Below is a small trained network, with its code and all its weights. Each question gives an input and a target symbol and asks what happens when units are switched off, that is, made to give their printed mean instead of their output.

import numpy as np


def w(rows, s, z=0):
    codes = np.array(rows[::2]) - 128.0
    scale = np.full(codes.shape[1], s)
    scale[-1] = z or s
    return codes * scale


def f(y):
    return y / 2 * (1 + np.tanh(0.7978845608 * (y + 0.044715 * y**3)))


def softmax(a):
    e = np.exp(a - a.max(-1, keepdims=True))
    return e / e.sum(-1, keepdims=True)


def log_softmax(a):
    a = a - a.max(-1, keepdims=True)
    return a - np.log(np.exp(a).sum(-1, keepdims=True))


def net(x, mask):
    ids = ['ΘΩαγδεζηλμπτφψ'.index(c) for c in x.split()]
    T = len(ids)
    res = E[ids] + P[:T]
    u = 0
    for l in range(2):
        r = res
        for j in range(3):
            rows = slice(3 * j, 3 * j + 3)
            q, k, v = (r @ M[l][rows].T for M in (Q, K, V))
            z = softmax(np.where(np.tri(T) > 0, q @ k.T / 3**0.5, -1e9)) @ v
            o = O[l][rows]
            res = res + np.where(mask[u + j], z, o[:, -1]) @ o[:, :-1]
        u += 3
        y = f(res @ A[l][:, :-1].T + A[l][:, -1])
        res = res + np.where(mask[u : u + 8], y, B[l][:, -1]) @ B[l][:, :-1]
        u += 8
    return log_softmax(res[-1] @ U[:, :-1].T + U[:, -1])


Q, K, V, O, A, B = {}, {}, {}, {}, {}, {}
E = w([
[157,96,168,39,50],'Θ',
[137,222,70,168,133],'Ω',
[72,112,213,47,108],'α',
[87,94,192,123,140],'γ',
[62,133,172,195,208],'δ',
[215,93,109,108,66],'ε',
[141,2,226,77,115],'ζ',
[71,221,127,120,136],'η',
[103,211,88,239,207],'λ',
[187,115,90,207,151],'μ',
[158,169,113,22,25],'π',
[147,167,109,105,95],'τ',
[147,119,138,142,125],'φ',
[208,223,25,131,63],'ψ',
],0.0053)
P = w([
[113,121,135,143,101],'0',
[159,180,159,103,164],'1',
[180,166,210,159,76],'2',
[73,77,56,143,94],'3',
[140,140,86,59,234],'4',
[208,203,234,122,132],'5',
[87,90,102,174,46],'6',
[62,90,15,72,213],'7',
[217,197,206,71,219],'8',
[101,128,187,207,1],'9',
[46,27,67,79,119],'10',
[183,137,222,23,197],'11',
],0.0077)
Q[0] = w([
[199,189,160,57,224],'L0H0',
[223,217,231,122,169],'L0H0',
[88,77,37,53,209],'L0H0',
[229,201,234,166,123],'L0H1',
[244,217,233,83,200],'L0H1',
[160,124,85,33,249],'L0H1',
[28,42,13,80,149],'L0H2',
[199,217,218,67,203],'L0H2',
[90,128,180,216,4],'L0H2',
],0.014)
K[0] = w([
[126,132,191,213,27],'L0H0',
[49,87,110,207,29],'L0H0',
[231,200,220,129,138],'L0H0',
[45,69,63,190,42],'L0H1',
[67,100,136,202,19],'L0H1',
[200,198,237,192,57],'L0H1',
[225,178,200,69,214],'L0H2',
[70,101,157,198,2],'L0H2',
[56,75,45,54,191],'L0H2',
],0.013)
V[0] = w([
[82,228,103,126,149],'L0H0',
[65,80,158,165,178],'L0H0',
[132,192,126,33,66],'L0H0',
[145,126,149,2,48],'L0H1',
[67,194,150,37,108],'L0H1',
[217,139,74,170,93],'L0H1',
[172,237,55,188,137],'L0H2',
[129,29,188,18,64],'L0H2',
[212,71,107,141,88],'L0H2',
],0.0085)
O[0] = w([
[163,194,211,70,190,111],'L0H0',
[129,72,44,56,186,78],'L0H0',
[212,162,203,210,127,220],'L0H0',
[214,114,157,242,106,248],'L0H1',
[255,154,191,176,205,197],'L0H1',
[28,170,193,151,34,114],'L0H1',
[68,214,227,74,113,79],'L0H2',
[192,63,73,225,107,234],'L0H2',
[41,98,112,209,13,136],'L0H2',
],0.0085,0.0018)
A[0] = w([
[152,138,158,109,253,238],'L0N0',
[187,223,226,135,114,209],'L0N1',
[72,193,127,55,87,240],'L0N2',
[35,189,175,139,101,226],'L0N3',
[107,91,156,103,233,207],'L0N4',
[88,192,204,187,48,241],'L0N5',
[190,94,100,251,49,248],'L0N6',
[243,198,207,102,178,253],'L0N7',
],0.0052,0.0032)
B[0] = w([
[201,117,180,60,155,170],'L0N0',
[125,170,245,158,163,197],'L0N1',
[27,119,152,76,135,169],'L0N2',
[76,86,197,119,45,170],'L0N3',
[192,117,121,3,106,148],'L0N4',
[78,135,215,211,71,188],'L0N5',
[149,128,79,220,162,254],'L0N6',
[180,153,243,121,241,214],'L0N7',
],0.0052,0.0093)
Q[1] = w([
[156,238,135,132,121],'L1H0',
[146,192,111,129,107],'L1H0',
[164,230,120,160,106],'L1H0',
[96,170,112,127,6],'L1H1',
[178,82,147,122,239],'L1H1',
[91,174,33,77,65],'L1H1',
[123,151,146,220,2],'L1H2',
[224,32,80,163,213],'L1H2',
[103,167,153,203,9],'L1H2',
],0.0038)
K[1] = w([
[150,123,91,185,109],'L1H0',
[143,96,114,150,122],'L1H0',
[152,80,77,193,96],'L1H0',
[106,137,193,126,93],'L1H1',
[143,114,47,120,167],'L1H1',
[85,233,210,1,128],'L1H1',
[96,97,116,232,31],'L1H2',
[241,104,107,158,191],'L1H2',
[66,109,122,218,4],'L1H2',
],0.0052)
V[1] = w([
[117,191,148,143,83],'L1H0',
[135,93,69,132,65],'L1H0',
[152,106,38,152,126],'L1H0',
[134,110,233,74,117],'L1H1',
[116,162,28,157,146],'L1H1',
[194,120,64,240,161],'L1H1',
[64,76,169,204,61],'L1H2',
[78,162,132,103,61],'L1H2',
[82,84,116,227,3],'L1H2',
],0.0025)
O[1] = w([
[178,80,154,105,137,136],'L1H0',
[130,207,139,134,195,84],'L1H0',
[106,233,162,172,152,96],'L1H0',
[65,201,89,200,204,108],'L1H1',
[161,50,169,56,88,123],'L1H1',
[198,57,150,144,32,253],'L1H1',
[107,154,139,226,15,155],'L1H2',
[72,147,185,125,101,90],'L1H2',
[76,132,129,252,69,127],'L1H2',
],0.0025,0.0052)
A[1] = w([
[123,31,132,107,114,139],'L1N0',
[182,139,118,192,99,165],'L1N1',
[215,136,82,180,147,213],'L1N2',
[223,117,70,174,164,227],'L1N3',
[61,167,131,153,60,251],'L1N4',
[134,84,86,219,6,195],'L1N5',
[45,231,171,98,71,145],'L1N6',
[129,163,156,2,199,107],'L1N7',
],0.0059,0.0016)
B[1] = w([
[252,141,17,133,5,144],'L1N0',
[69,120,155,141,239,223],'L1N1',
[62,21,159,76,235,243],'L1N2',
[72,9,163,52,208,254],'L1N3',
[28,87,192,98,126,184],'L1N4',
[4,242,94,116,246,251],'L1N5',
[74,3,194,50,132,215],'L1N6',
[93,254,55,101,225,220],'L1N7',
],0.0043,0.0096)
U = w([
[92,132,152,137,191,225],'Θ',
[127,120,166,101,142,189],'Ω',
[184,33,167,86,148,100],'α',
[204,84,90,86,59,183],'γ',
[158,220,12,75,107,139],'δ',
[68,246,81,224,88,119],'ε',
[78,78,5,143,154,83],'ζ',
[218,253,147,126,159,75],'η',
[67,161,114,51,169,2],'λ',
[71,45,99,65,43,69],'μ',
[202,164,190,245,146,41],'π',
[232,168,154,180,23,180],'τ',
[186,152,87,143,18,201],'φ',
[125,82,211,147,74,25],'ψ',
],0.0035,0.0094)

Each question gives the input, a string of symbols that net reads in full, and the target symbol t.
The units are the heads (3 rows each of Q, K, V and O) and the neurons (one row each of A and B). Each row of codes is followed by its name. A weight is (code - 128) times the scale printed after its matrix; where a second scale follows, it is the last column's (O, A, B and U).
mask holds one flag per unit, layer by layer, with each layer's heads first. A switched-off unit (its flag False) gives its mean, the last column of its rows in O or B, instead of its output. The means were averaged over made-up inputs and are rounded, as every weight is.
A unit's drop is (log p(t) with every unit on - log p(t) with that unit switched off) / (log p(t) with every unit on - log p(t) with every unit switched off).
k most important neurons: the k neurons with the biggest drops, biggest first
top k neurons in layer l: the k neurons of layer l with the biggest drops, biggest first
heads that matter: for each layer, one digit per head in row order, 1 if its drop is at least 0.15 and else 0, layers parted by /
drop of u: that unit's drop, to one decimal
input η η α α τ Θ, target α: heads that matter	011 / 000
input ε Θ λ η μ π Θ, target μ: heads that matter	011 / 000
input δ ψ φ ζ ζ μ, target ζ: heads that matter	101 / 000
input γ λ λ μ η π η Θ φ, target η: heads that matter	001 / 000
input λ φ δ Ω α η λ, target α: heads that matter	011 / 000
input α η Ω μ τ Θ ζ τ π, target ζ: heads that matter	101 / 000
input φ α π Ω π π δ τ ψ γ α, target ψ: heads that matter	111 / 000
input ζ η ζ λ, target η: heads that matter	111 / 000
input α ζ α ε π φ, target ε: top 2 neurons in layer 1	L1N5; L1N3
input ζ ε Ω ψ ζ ζ μ η, target ζ: 2 most important neurons	L0N7; L0N1
input π ψ ε μ π Θ τ, target π: heads that matter	110 / 000
input α ζ τ ψ α γ π, target α: most important neuron	L1N3
input μ δ ζ α λ α π ψ π α, target ψ: top 3 neurons in layer 0	L0N5; L0N3; L0N1
input ε π α ψ λ λ π, target λ: heads that matter	111 / 000
input π ψ η μ μ, target η: heads that matter	101 / 000
input γ ζ α δ Θ, target α: most important neuron	L1N3
input φ γ ε ε ψ τ, target ε: top 3 neurons in layer 1	L1N5; L1N3; L1N2
input η λ ε α ζ λ ε γ λ ε Ω, target λ: 2 most important neurons	L1N7; L0N2
input ε η λ Θ δ ζ Ω ε π α ζ φ, target α: top 4 neurons in layer 1	L1N3; L1N5; L1N2; L1N7
input ε π τ η Ω ζ, target η: top neuron in layer 0	L0N7
input ζ ε π γ, target ε: top 3 neurons in layer 1	L1N5; L1N3; L1N2
input ε Θ φ ζ α Θ η μ Θ α, target μ: drop of L0N4	0.0
